[[ 28  23 -34 -36 -32  32 -36]
 [ 24  22 -41 -38 -39  26 -39]
 [  6   1   1  -4   3  10  -3]
 [-11  -5  11  13   8 -16  12]
 [ -7  -2   5   7   1 -12   6]
 [ 12  10 -20 -19 -19  13 -19]
 [  7   0 -11  -1  -5  11  -4]
 [ -6  -6  10  10  10  -6  10]]
->
[[ -6   7  12  -7 -11   6  24  28]
 [ -6   0  10  -2  -5   1  22  23]
 [ 10 -11 -20   5  11   1 -41 -34]
 [ 10  -1 -19   7  13  -4 -38 -36]
 [ 10  -5 -19   1   8   3 -39 -32]
 [ -6  11  13 -12 -16  10  26  32]
 [ 10  -4 -19   6  12  -3 -39 -36]]

[[-41  27]
 [  6   2]
 [-40   1]]
->
[[-40   6 -41]
 [  1   2  27]]

[[  4  16  19   6  -7 -13   7 -46   7 -10  10   7 -16]
 [  0   2  26 -12  13  47  22  17  -7   0  -6  -1 -27]
 [ -7  -2 -16 -10 -14 -19  -9   9  -7  -8 -12  -5  23]
 [ -2  12 -18  -3   2 -18  -7 -44  -2  24  28   1  17]
 [ -2   1 -21 -12  37  34 -19  29 -18   1   4  -4   8]
 [ -2   0  14   5  10  16   8   8   2 -20 -28  -1 -12]
 [  5 -14 -15  -7  -4  12 -23  23  -6  17  23 -14   1]]
->
[[  5  -2  -2  -2  -7   0   4]
 [-14   0   1  12  -2   2  16]
 [-15  14 -21 -18 -16  26  19]
 [ -7   5 -12  -3 -10 -12   6]
 [ -4  10  37   2 -14  13  -7]
 [ 12  16  34 -18 -19  47 -13]
 [-23   8 -19  -7  -9  22   7]
 [ 23   8  29 -44   9  17 -46]
 [ -6   2 -18  -2  -7  -7   7]
 [ 17 -20   1  24  -8   0 -10]
 [ 23 -28   4  28 -12  -6  10]
 [-14  -1  -4   1  -5  -1   7]
 [  1 -12   8  17  23 -27 -16]]

[[ 23  -4   6 -28  -6]
 [ 39  -1  17 -12  -3]
 [ -3 -13 -13  -5  -8]
 [ 16  -8   0  34  -5]]
->
[[ 16  -3  39  23]
 [ -8 -13  -1  -4]
 [  0 -13  17   6]
 [ 34  -5 -12 -28]
 [ -5  -8  -3  -6]]

[[-10  24   0 -19  26   1  17   7 -15 -20  -1]
 [ 13  -8  19  12  -1 -19 -12  18 -21   4  -1]
 [ -8  17  -1  -3   7   8  15   0  -4 -21  -9]
 [ 12 -10  20   6 -11   9 -23   2 -14   3   1]
 [ 14  -7  -3  47 -25 -26  14  16   4 -13 -21]]
->
[[ 14  12  -8  13 -10]
 [ -7 -10  17  -8  24]
 [ -3  20  -1  19   0]
 [ 47   6  -3  12 -19]
 [-25 -11   7  -1  26]
 [-26   9   8 -19   1]
 [ 14 -23  15 -12  17]
 [ 16   2   0  18   7]
 [  4 -14  -4 -21 -15]
 [-13   3 -21   4 -20]
 [-21   1  -9  -1  -1]]

[[ 17  -2 -19  -9  -2  -1   0 -13 -21 -19  -6  22]
 [ -2 -11   3  21   0  -3   9   2   1  -5   3  -1]
 [ 13   6 -17 -26  18  -4  -9 -15  -5   0 -20  -7]
 [  4  -1   3   2   4  16  10 -18  17  16  -3  -8]
 [ 25  -5  -1 -13   7  19   2 -38 -17  -2 -17  17]
 [ 10   3   9 -46  13  22 -20 -25 -25 -16 -27  23]
 [ 17  -1   1 -29  -8  33   2 -22  -4 -22 -28  25]]
->
[[ 17  10  25   4  13  -2  17]
 [ -1   3  -5  -1   6 -11  -2]
 [  1   9  -1   3 -17   3 -19]
 [-29 -46 -13   2 -26  21  -9]
 [ -8  13   7   4  18   0  -2]
 [ 33  22  19  16  -4  -3  -1]
 [  2 -20   2  10  -9   9   0]
 [-22 -25 -38 -18 -15   2 -13]
 [ -4 -25 -17  17  -5   1 -21]
 [-22 -16  -2  16   0  -5 -19]
 [-28 -27 -17  -3 -20   3  -6]
 [ 25  23  17  -8  -7  -1  22]]
---
[[  2  -6  -6  15  -7 -11   0 -11  -2 -10  -6 -22   3]
 [ 17  11  -8  -8   2   7  14  -2   2  -1   2   5   2]
 [ -4  16 -16  -2   0  -6   6  -4   0   2  -7  -4  -3]
 [ 35   5  26   8   1  -1  -2 -19   0 -26   9 -28   1]
 [-20 -18  10   7   1   1  -4  -1  -2   6  -2  -6  -1]
 [ -5 -16 -23  14  11  19   0  -8  -1 -18   0 -18   0]
 [  6   1  -9 -24   0 -12   0   9  -3  -2  17  -6   0]]
->
[[ 17  11  -8  -8   2   7  14  -2   2  -1   2   5   2]
 [ 35   5  26   8   1  -1  -2 -19   0 -26   9 -28   1]
 [ -5 -16 -23  14  11  19   0  -8  -1 -18   0 -18   0]]

[[ -7  -1  -6]
 [  0  -1  24]
 [ 41  -5  14]
 [  8  -2   4]
 [ 10  -2   9]
 [ 16  -3  -7]
 [ -3  -2   2]
 [ 25  -4  -4]
 [-30   1  10]]
->
[[ 0 -1 24]
 [ 8 -2  4]
 [16 -3 -7]
 [25 -4 -4]]

[[ 11  40  41   0  27 -16  30 -16  11  31  36 -28  22 -34]
 [ 29  16  24 -25 -45  35  47 -22 -25   6  -1 -24  15  22]]
->
[[ 29  16  24 -25 -45  35  47 -22 -25   6  -1 -24  15  22]]

[[ 41  24   2   3 -24 -29  31]
 [ 32 -14  -8 -10  41  11 -40]
 [ 13 -43  36 -37 -18   1  22]
 [ -2  33 -35 -12 -30  32  27]
 [ 14 -11  32  24  42 -35 -21]
 [ 19  16   7 -20 -29 -33  34]
 [ 22   3 -17 -28 -26  19  24]
 [-35 -23  31  27 -27 -28  -6]]
->
[[ 32 -14  -8 -10  41  11 -40]
 [ -2  33 -35 -12 -30  32  27]
 [ 19  16   7 -20 -29 -33  34]
 [-35 -23  31  27 -27 -28  -6]]

[[-12  18  -4  23  16  14   1  24  -9  18  -3  -7 -10   8 -10]
 [ 22  21  -4 -14 -15  26  27 -14 -39   2  -4   6 -33 -29  30]
 [ 16  16  -2 -14  22  10   4 -15  32   0  -2   1  30  11   8]
 [-11 -27   0  35  -9 -23  -5  37   3   4   1   3   1  13 -14]
 [  8 -29   1  14 -18 -23   2  15  10  -8   1  11  11   4   3]]
->
[[ 22  21  -4 -14 -15  26  27 -14 -39   2  -4   6 -33 -29  30]
 [-11 -27   0  35  -9 -23  -5  37   3   4   1   3   1  13 -14]]

[[  1  11  14  -1  15]
 [-18  -6 -20  12  12]
 [  5  -2  -7 -13   5]
 [ 13  -1  -9   9 -24]
 [-37   7   1 -26  25]
 [  6  -8  -7  12  21]
 [ -9   1  -8 -19   4]]
->
[[-18  -6 -20  12  12]
 [ 13  -1  -9   9 -24]
 [  6  -8  -7  12  21]]
---
[[-20   9  39  34  17]
 [-37 -22  -7  34  31]
 [-23   9  39  34  13]
 [-28 -40 -21  11  31]
 [-22 -39 -25   9  25]]
->
[[-20   9]
 [-37 -22]
 [-23   9]]

[[  9   6]
 [-39  -2]
 [-13  11]
 [-26  -2]
 [-25  -5]]
->
[[  9   6]
 [-39  -2]
 [-13  11]]

[[-31  21  18]
 [ 20  14 -34]
 [ 40  16 -25]]
->
[[-31  21]
 [ 20  14]
 [ 40  16]]

[[-34  46   4  -1]
 [ -8  -1  44  19]
 [-18  -5  31  24]]
->
[[-34  46]
 [ -8  -1]
 [-18  -5]]

[[ 12   7]
 [-15   2]
 [-33 -15]
 [ -4  -7]]
->
[[ 12   7]
 [-15   2]
 [-33 -15]]

[[ 31   1 -22  37 -15]
 [ 21   1 -12  25 -17]
 [-38 -23  22 -19  17]]
->
[[ 31   1]
 [ 21   1]
 [-38 -23]]
---
[[  8 -23   1   9]
 [ 14  34  25  13]
 [  6  13 -21  10]
 [ 12  -3   2  11]]
->
[  8  34 -21  11]

[[ -8  10  -5 -15]
 [ 12  19  -4  34]
 [  0  -3  -7   6]
 [ 14   4  -6  40]]
->
[-8 19 -7 40]

[[  6   6 -23  39]
 [ -1   2  -3   6]
 [ -3   4  -6  -7]]
->
[ 6  2 -6]

[[ 26 -14   7   7  27]
 [-25 -46 -20  21 -25]]
->
[ 26 -46]

[[ 18 -31 -20 -28]
 [ 46  -6  -4 -12]]
->
[18 -6]

[[ 27 -12  21]
 [ 12  -3  -8]
 [ 25  39  22]]
->
[27 -3 22]
---
[[  2  14   0]
 [  2  -8   0]
 [ -2  -9   4]
 [ -2 -16  34]]
->
[[ 2 14]
 [ 2 -8]
 [-2 -9]]

[[  9  19   7  26   6]
 [  0   5 -20   8  25]
 [  8  34  20  30  -9]
 [ -3  34  24  18  -9]]
->
[[ 9 19]
 [ 0  5]
 [ 8 34]]

[[ 20 -30  -5]
 [ 29 -40 -20]
 [ 13  46 -12]
 [-13   6   6]
 [-16 -15  24]]
->
[[ 20 -30]
 [ 29 -40]
 [ 13  46]]

[[ 15 -26  -7  10 -17]
 [-15  32  -1  -2  10]
 [ -1  21  -8  16 -46]
 [ -3  39 -16   0 -40]]
->
[[ 15 -26]
 [-15  32]
 [ -1  21]]

[[  2   9  24  38  19]
 [  5  19  22  -6   8]
 [ -7  13   0 -13   4]
 [ 35  -8  29   9   4]]
->
[[ 2  9]
 [ 5 19]
 [-7 13]]

[[  9   0  -2 -33]
 [-13 -19  29  -1]
 [ 15 -36  37 -34]
 [ -6 -12 -15 -24]]
->
[[  9   0]
 [-13 -19]
 [ 15 -36]]

[[ 35  -5   8 -15   8]
 [ 23 -11   2  -1   2]
 [-20   4 -22  18 -22]
 [-31  -6 -22  12 -22]]
->
[[ 35  -5]
 [ 23 -11]
 [-20   4]]

[[ 13  21  -2  15 -24]
 [ 20  20  -9  -1 -46]
 [  3  -1   0  -2   3]]
->
[[13 21]
 [20 20]
 [ 3 -1]]

[[14  4  0  4]
 [22  7  2  4]
 [45 22 12 -1]
 [-5  0  2 -3]]
->
[[14  4]
 [22  7]
 [45 22]]
